Each row of numbers stands for one thing and depends on some of the facts below. Use the named rows to name the rest.

Named rows:
klaskek: [ 14  27   8  -8 -16  -2  13   4 -12  -7  -8  12  11   4 -13 -22 -10  10
 -22  -6  -1  -8   0  16 -13   9  23 -20  -8  -9   5   0  -8  17   8  10
  -2  -1   8]
trudril: [  5  -5  -6   3 -25   3   8   4 -10   3   1   7 -11  28  18  -6 -10   8
 -22  -2   8  -7 -12  -2 -16  -2  14 -15 -12  -9   3 -13  -7  -1   3  11
  -2   2  -7]
lalufle: [ 12  25   7  -8 -15   0  13   4 -11  -5  -8  17   9   6 -13 -22 -12  11
 -19  -7  -1 -12   1  15 -13  12  24 -22  -6  -9   4  -1  -7  14   7  10
  -2  -3   8]
zevak: [  6  -6  -4   0 -25   5   7   3 -11   1  11  11 -14  30  16  -7  -7   8
 -28  -2   7 -11 -15   2 -13  -1   9 -12 -14  -8   0 -12  -5   4  11  11
  -2   2 -10]
pletra: [  7  20   7  -7 -14   8  13   4 -14  -5  -4  31  -1  12 -12 -21 -12  18
 -14 -12  -4 -23   0  13 -11  18  25 -24  -5  -7   2   1   3  11   9   3
   1  -7  12]
ramo: [  7  -8  -6   5 -25   5   8   5  -8   4  -1  10 -14  24  17  -8  -8   8
 -21  -2   9  -7 -12  -3 -17  -1  14 -15 -12 -10   1 -15  -7  -1   5  12
  -4   5  -8]
ritran: [  7  -7  -7  -1 -24   5   7   6  -6   4  -1   6 -14  32  14 -11 -15   7
 -23  -7   6  -8 -12  -3 -11  -3  14  -7 -13 -15  12 -12  -9  -2   4  12
   3   4  -7]
gime: [  0 -15  -3   0 -16   7   6   2 -11   7   2   1 -14  21  18  -6  -7   8
 -18   1   2  -6 -18  -5 -15  -3   8 -11 -14  -7   1 -19  -8  -1   1  10
   1   1  -7]
guskun: [  5  -5  -5   3 -23   4   7   4 -12   4   1   6 -11  29  20  -4 -13   8
 -23  -1   7  -9 -13  -1 -15   1  15 -17 -13 -10   4 -10  -7  -1   4  13
  -1   2  -8]
pidol: [  9  12   7  -3  -9  11   7   0  -6 -11 -13  16   0   9 -15 -15  -7  10
  -9  -5 -10 -16 -10   8  -8   9  25 -20 -14  -7  -4  -3  -1  18  11   7
   2  -6   4]
drebis: [  4  -5  -7   1 -27   6   8  -1 -12   0   0   8 -17  30  16  -6  -7  15
 -25  -4   5 -11 -14   0 -18  -1  15 -14 -14  -6   3 -12   0   2   6   6
   0   3  -5]
netofil: [  8  13   7  -4  -8   8  10   1  -4  -7 -10  21   4   7 -15 -20  -7   5
  -8  -5  -6 -10  -9   5  -5   6  21 -17  -8  -6  -4  -8  -8  12   6   9
  -3  -5   9]
nebran: [  6  -6  -8   1 -27   5   8   0 -10  -1   0   6 -16  30  15  -5  -7  16
 -24  -4   4 -14 -13   0 -19  -1  17 -14 -17  -8   1 -13   0   5   6   6
   0   2  -7]
zisku: [  9  13   8  -5  -9  10   8  -1  -7 -11 -12  17   0  10 -15 -16  -6  12
 -11  -7 -10 -16 -11   8  -8   9  24 -19 -13  -5  -3  -3  -1  17  11   5
   1  -7   7]
breda: [  6  -6  -8   3 -26   2  10   2  -9   3   1  10 -12  28  15  -9  -8   9
 -21  -3   8  -7 -11  -4 -17  -4  13 -12 -11  -9   1 -18  -7  -1   2  11
  -4   3  -5]
zudri: [  2  -7  -3   1 -25   7   8   5 -13   2  14  15 -13  31  16  -9  -6   9
 -30  -1   6  -9 -13   3 -14  -2   9 -12 -11  -6   1 -11  -3   2  11  10
  -4   4  -8]
bavi: [ 11   6 -10  -2 -36  -8  15   3 -14   3   3   2  -5  23  14 -14  -8  16
 -34  -3  13  -5  -1   6 -25  -3  15 -13 -11 -10   8 -15  -8   4   2  11
  -5   8  -4]
fufle: [ 10  21   6  -2  -5   6  11   3  -3  -3 -11  20   4   7 -14 -20  -8   6
  -9  -8  -8  -8 -12   1  -6   6  20 -17  -8  -7  -8  -9  -3  15   4   9
   0  -7   5]

Facts:
ploruk β 773; plofol β 773; tesik β 745; zuton β 773
saplus β 773; kele β 745; trisidren β 773; duvar β 745
starego β 745; gatrer β 773; skisto β 773; flitrikler β 745
gratrok β 745; kabe β 745; breda β 773; droklur β 773
fufle β 745; pevu β 745; boklek β 773; zisku β 745
gefli β 745; nisker β 773; fludok β 745; drarek β 773
flogro β 773; mapli β 745; bifi β 745; nebran β 773
lalufle β 745; zafur β 773; zevak β 773; zakesko β 773
keda β 745; nukon β 745; subi β 745; plopa β 745
lotrak β 745; kunur β 773; netofil β 745; tredek β 745
trugrul β 745; tretrudul β 773; skivu β 773; nusko β 773
soton β 773; giflen β 745; pletra β 745; gime β 773
stigra β 745; nugas β 773; moste β 773; reru β 745
stogram β 745; gakar β 745; guskun β 773; nefluba β 745
plagren β 773; gobro β 745; brilak β 745; skufle β 773
dutrobre β 745; drupir β 745; fafo β 745; pidol β 745
zigrom β 745; trudril β 773; netrir β 773; zudri β 773
tredrak β 773; lefak β 745; ramo β 773; pera β 745
grikik β 773; klonir β 745; maskiza β 773; rosti β 773
skupla β 773; redur β 745; gevel β 773; bavi β 773
drebis β 773; mibru β 773; ritran β 773; plenekek β 773
studogun β 773; sodu β 745; naskis β 745; klaskek β 745
skistum β 745; muris β 745; nustuplu β 745; niten β 745
duvar ξ flitrikler; duvar ξ stogram; skisto ξ gobro; gratrok ξ flitrikler
kabe ξ flitrikler; kabe ξ kunur; fufle ξ gakar; zisku ξ redur
zisku ξ giflen; nisker ξ flitrikler; flogro ξ zudri; flogro ξ flitrikler
mapli ξ trugrul; mapli ξ redur; mapli ξ flitrikler; mapli ξ kunur
bifi ξ plenekek; bifi ξ flitrikler; bifi ξ pletra; nebran ξ redur
nebran ξ kunur; zafur ξ redur; zafur ξ zigrom; zevak ξ zudri
zakesko ξ flitrikler; plopa ξ zudri; kunur ξ flitrikler; trugrul ξ nisker
trugrul ξ pletra; tretrudul ξ gevel; skivu ξ zafur; skivu ξ zakesko
soton ξ lotrak; giflen ξ flitrikler; giflen ξ kunur; pletra ξ redur
nugas ξ ritran; moste ξ kunur; stogram ξ redur; gobro ξ flitrikler
brilak ξ kunur; skufle ξ flitrikler; dutrobre ξ plenekek; dutrobre ξ kabe
drupir ξ zevak; drupir ξ skisto; pidol ξ brilak; pidol ξ skufle
pidol ξ drebis; zigrom ξ plenekek; zigrom ξ flitrikler; pera ξ zevak
klonir ξ flitrikler; rosti ξ skivu; skupla ξ kele; gevel ξ trugrul
gevel ξ kabe; gevel ξ gratrok; drebis ξ redur; drebis ξ pletra
ritran ξ kele; plenekek ξ zudri; plenekek ξ redur; studogun ξ mapli
studogun ξ kabe; sodu ξ moste; naskis ξ redur; naskis ξ zigrom
skistum ξ flitrikler; nustuplu ξ maskiza; niten ξ zudri; ploruk Ω breda
tesik Ω ploruk; zuton Ω drarek; saplus Ω ramo; starego Ω tretrudul
gatrer Ω netofil; kabe Ω sodu; droklur Ω flitrikler; boklek Ω lalufle
gefli Ω ritran; fludok Ω gefli; drarek Ω plofol; lalufle Ω grikik
zevak Ω muris; zakesko Ω kunur; keda Ω gime; nukon Ω bifi
subi Ω nukon; kunur Ω tredrak; nusko Ω boklek; pletra Ω nusko
gime Ω stigra; stigra Ω netrir; nugas Ω pidol; reru Ω moste
guskun Ω trudril; nefluba Ω starego; plagren Ω zakesko; dutrobre Ω subi
drupir Ω rosti; fafo Ω fufle; pidol Ω zuton; trudril Ω fafo
netrir Ω plagren; lefak Ω zevak; ramo Ω pevu; grikik Ω klaskek
rosti Ω pletra; redur Ω kele; mibru Ω nugas; ritran Ω saplus
klaskek Ω bavi; muris Ω gatrer

Name these rows:
No name comes twice in this set of rows, the named rows included.
[  4  10  10  -2  -7  12   7   5 -10  -9  -8  17   5  11 -15 -15 -10  10
 -14  -2 -11 -17 -10  11  -6   9  26 -21 -12  -7  -2   1  -2  16  13   8
   2  -6   4]	kabe
[  2 -11  -7   9 -26  10   6   3  -5  -5   0   9 -13  37  12  -4  -7   8
 -24   1   3 -10 -18  -5 -12  -8  19 -13 -16  -8  -3 -12  -2   5  11  10
  -3   2  -9]	zakesko
[  8   3  -9  -1 -30  -4  12   5 -14   7   5  14 -11  29  20 -10 -16  16
 -25  -8  13 -16  -1   4 -21   5  17 -19  -8 -12   5 -14  -5  -2   0  10
  -2   1  -5]	nusko
[ 10   7  -7  -2 -33  -7  13   5 -16   5   3   3  -6  24  17 -11 -12  15
 -34  -4  13  -6  -2   7 -24  -1  16 -16 -10 -11   9 -11  -7   3   3  12
  -4   7  -6]	grikik
[  7  -6  -7   1 -26   3   7   1  -9  -1   7   7 -14  30  15  -4  -7  13
 -24  -3   6 -15 -13   2 -16  -2  14 -13 -17  -9  -1 -15  -4   7   9  10
  -1   0 -11]	flogro
[  4   6  12  -5   0  12   7   1  -7  -5 -11  14   3   3 -13 -17  -7   3
  -5  -1 -11  -8 -16   3  -4   7  17 -17 -10  -5  -3  -8  -8  11   7   9
   1  -7   6]	stigra
[  7  11   6  -2 -10   9  10   2  -4 -10 -10  18   4   9 -18 -19  -6  11
 -10  -5  -9 -16  -7   6  -7   5  24 -16 -12  -7  -6  -7  -4  17  10   7
  -1  -6   7]	sodu
[  2 -11  -4   4 -20   7   6   2  -8   3   0   5 -13  27  17  -6  -8   5
 -19   0   4  -5 -19  -6 -13  -4  11 -12 -13  -7   0 -16  -8  -1   3  11
  -1   2  -8]	netrir
[ 10   4  -9  -1 -32  -4  12   5 -15   7   4   9  -9  27  19 -10 -15  15
 -29  -7  13 -13  -1   5 -22   3  17 -18  -9 -11   6 -13  -6   0   1  11
  -3   3  -6]	boklek
[  2   6  15  -8   4  13   5   2 -10  -3 -11  11   2   1 -10 -14  -7   3
  -5   1 -13  -9 -17   5  -4  10  16 -18 -11  -6  -1  -5  -8  11   6   9
   4  -8   4]	keda
[ 10  14   6  -6 -11   9   9  -3  -5 -12  -9  20  -1   9 -17 -18  -4  12
 -10  -7  -9 -16 -10   7  -7   7  21 -16 -13  -6  -5  -7  -2  20  11   4
   0  -7   7]	bifi
[  6  13   9  -6  -9  12   9   0  -9 -11 -10  20  -1  11 -15 -17  -6  11
 -13  -5 -10 -13 -12   8  -7   9  23 -19 -11  -4  -2   0   0  15  12   4
   1  -4   9]	stogram
[  8  11   7  -6  -8  11  10   6  -3  -5 -10  21   2  10 -19 -28 -11   4
 -11  -9  -7  -8  -6   5  -2   6  19 -11  -7 -13   6  -4  -9  10  10  10
   1  -1   9]	kele
[  7  -7 -10   9 -28   6   7   1  -1  -4  -4  13 -12  37  13  -6  -8   2
 -21  -1   7  -3 -17  -9 -10  -9  17 -12 -14  -8  -3 -14  -8   0   6  13
  -7   4  -5]	tredrak
[  8  -7  -3   5 -23   6   5   6 -11   4  -3   6 -13  25  21  -4 -11   7
 -24  -1   8  -6 -13   0 -16   2  15 -20 -14 -10   2  -9  -5  -2   6  13
  -2   4 -11]	mibru

Now the same things, written a new way:
Known rows:
lotrak: [  2  -7  10   6  -4  -1  14 -12 -12  -5   2   9 -10   8   7   3   2   5
  -8 -14  10   2 -11   0   0 -10  16   1]
maskiza: [  3   3   5   2 -14   1  11 -17   9   1   8   6   7  -5   2  -5  10  10
   0 -10  16   4 -10   8  -3  -5  14   2]
soton: [  3   6   7  -2 -18   1  13 -14   6   2   8   6   8  -8   1  -2  15  15
   3  -9  12   0 -13   8   1  -8  14   2]
rosti: [  4   9   3  -1 -13   2   1 -14   6  12   6  11  -6 -14   3  -1  16  10
  10  -7   7  -2  -7   4  -6 -11  14   3]
pera: [  3  -6  12   2  -9   0  12  -7 -16  -5   5   9  -8   5   7   6   6   8
  -5 -13   5  -2 -15   1  10 -15  18   2]
reru: [  2  -6   6   9  -4  -2  10 -13 -11   2   2  12 -18   7   8   3   3   8
  -6 -13   5   1  -6  -1   0 -10  15   2]
nusko: [  6   6   4   0 -13   2  -4 -26   9  12   6  12 -10 -18   5  -5  10  -1
  11  -8  10   1  -4   4 -12  -8  14   3]
redur: [ -1  -4   8   8  -8  -1  23 -17 -10  -5   3  11 -27   4  15   7   6  15
  -7 -11   3   0   2  -1  -2  -8  20   0]
tredrak: [  4   1   7   2 -17   1  12 -18  10  -1   7   6   6  -3   0  -4  11  14
   1 -10  14   4  -9   7  -4  -3  14   2]
zisku: [ -1  -4  12   1 -10   0  23 -12 -15  -7   4   8 -14   2  12  10   7  13
  -7 -12   6  -2  -9   0   5 -15  17   0]
trisidren: [  3   3   5   1 -16   2  11 -17   9   0   8   5   6  -6   1  -4  10  11
   1  -9  16   3 -10   8  -3  -3  14   2]
zafur: [ -2   8   9  -4 -19   4  22 -12   8  -4   6   3   0 -12   4   1  16  20
   3  -7  12  -1  -4   7  -2  -7  19   0]
trugrul: [ -1  -3  12   2  -1   1  24 -20 -12  -1   4   8  -7  19  12  13  11   8
  -3 -13   1  -4 -22   1   9 -17  15   1]
plofol: [  3   5   4   0 -16   1  13 -16   7   1   7   4   7  -6   3 -11  12  11
  -1 -10  13   7  -9   9  -3  -3  14   2]
saplus: [  2  -2   0   4   1   1  31 -11  11  16   6  11 -14  -5   2  -2  11  13
   9 -11  18   0   4  17   1  -5   8   6]
zakesko: [ -1  -1   3   1 -31  -1   9 -19   8  14   6  11   3  -5 -12   6  10  29
   9  -8  -6  -1  -8   4  -6  -6  10   2]
grikik: [  6   6   3   1 -14   1  -3 -25  10  12   5  10 -10 -16   5  -5  12   2
  10  -7   9   1  -4   4 -13  -6  14   4]
stogram: [ -4  -4  13   1 -11   1  28 -14 -14  -8   3   6 -17   2  13   8   8  16
  -6 -11   4  -3  -6   0   3 -13  20  -1]

Name these rows:
No name comes twice in this set of rows, the named rows included.
[  5  12  -1  11 -16   2  -9  -2   0   4  19  12   2  -9   1  -3   9  15
   0  -4   7  -9  -8   9  23  -2  22   6]	zevak
[  3  12  -4   1 -14  -4  11 -10   4   9   5   4   2  -4  11 -21  19  14
   0 -11   1  14  -5   6  -5   0  12   4]	zuton
[  0   9   9  -3 -16   4  26 -21   9  -2   8   4   1  -7   9   2  17  19
   5  -8  10  -2  -8   8   1  -6  16   1]	drebis
[ -6 -11   9   4 -18  -3  18 -19 -17   8   7   5  -5   4   0   9  -6   4
 -10 -14   2   2  -9   1  -1 -11  16   0]	flitrikler
[  2  -3   7   5  -7  -2  13 -10 -16   5   5  12 -19   7   9   9   7  11
  -3 -12   0  -3 -11   0   8 -14  15   2]	dutrobre
[  4   0   2  -3 -38  -5  17 -20   5  14  15  10   0 -16  -6   5   9  29
   1  -8   2  -3  -8   3  -3  -6   2   2]	kunur
[  2  -7   5  10   0  -2  15 -11 -12   6   2  13 -23   7   8   5   3   7
  -5 -13   7   1  -3   2   1 -11  14   3]	fludok
[  0  11  -3  14  -8   2   1 -13   7   6  14  11   4  -2   2   0   6  14
  -8  -5  17  -4  -5   5   0  -1  17   3]	gatrer
[ -1   2  12   2  -6   1  17 -25 -11   2   2  12 -33  -2  19  11  10   5
   3  -9  -4  -6  -2  -4  -2 -16  19   0]	pletra
[  1 -11   5  10   7  -1  25  -9 -12   9   1  14 -27   9  10   6   3   9
  -1 -14   9  -1   1   6   3 -12  11   4]	gefli

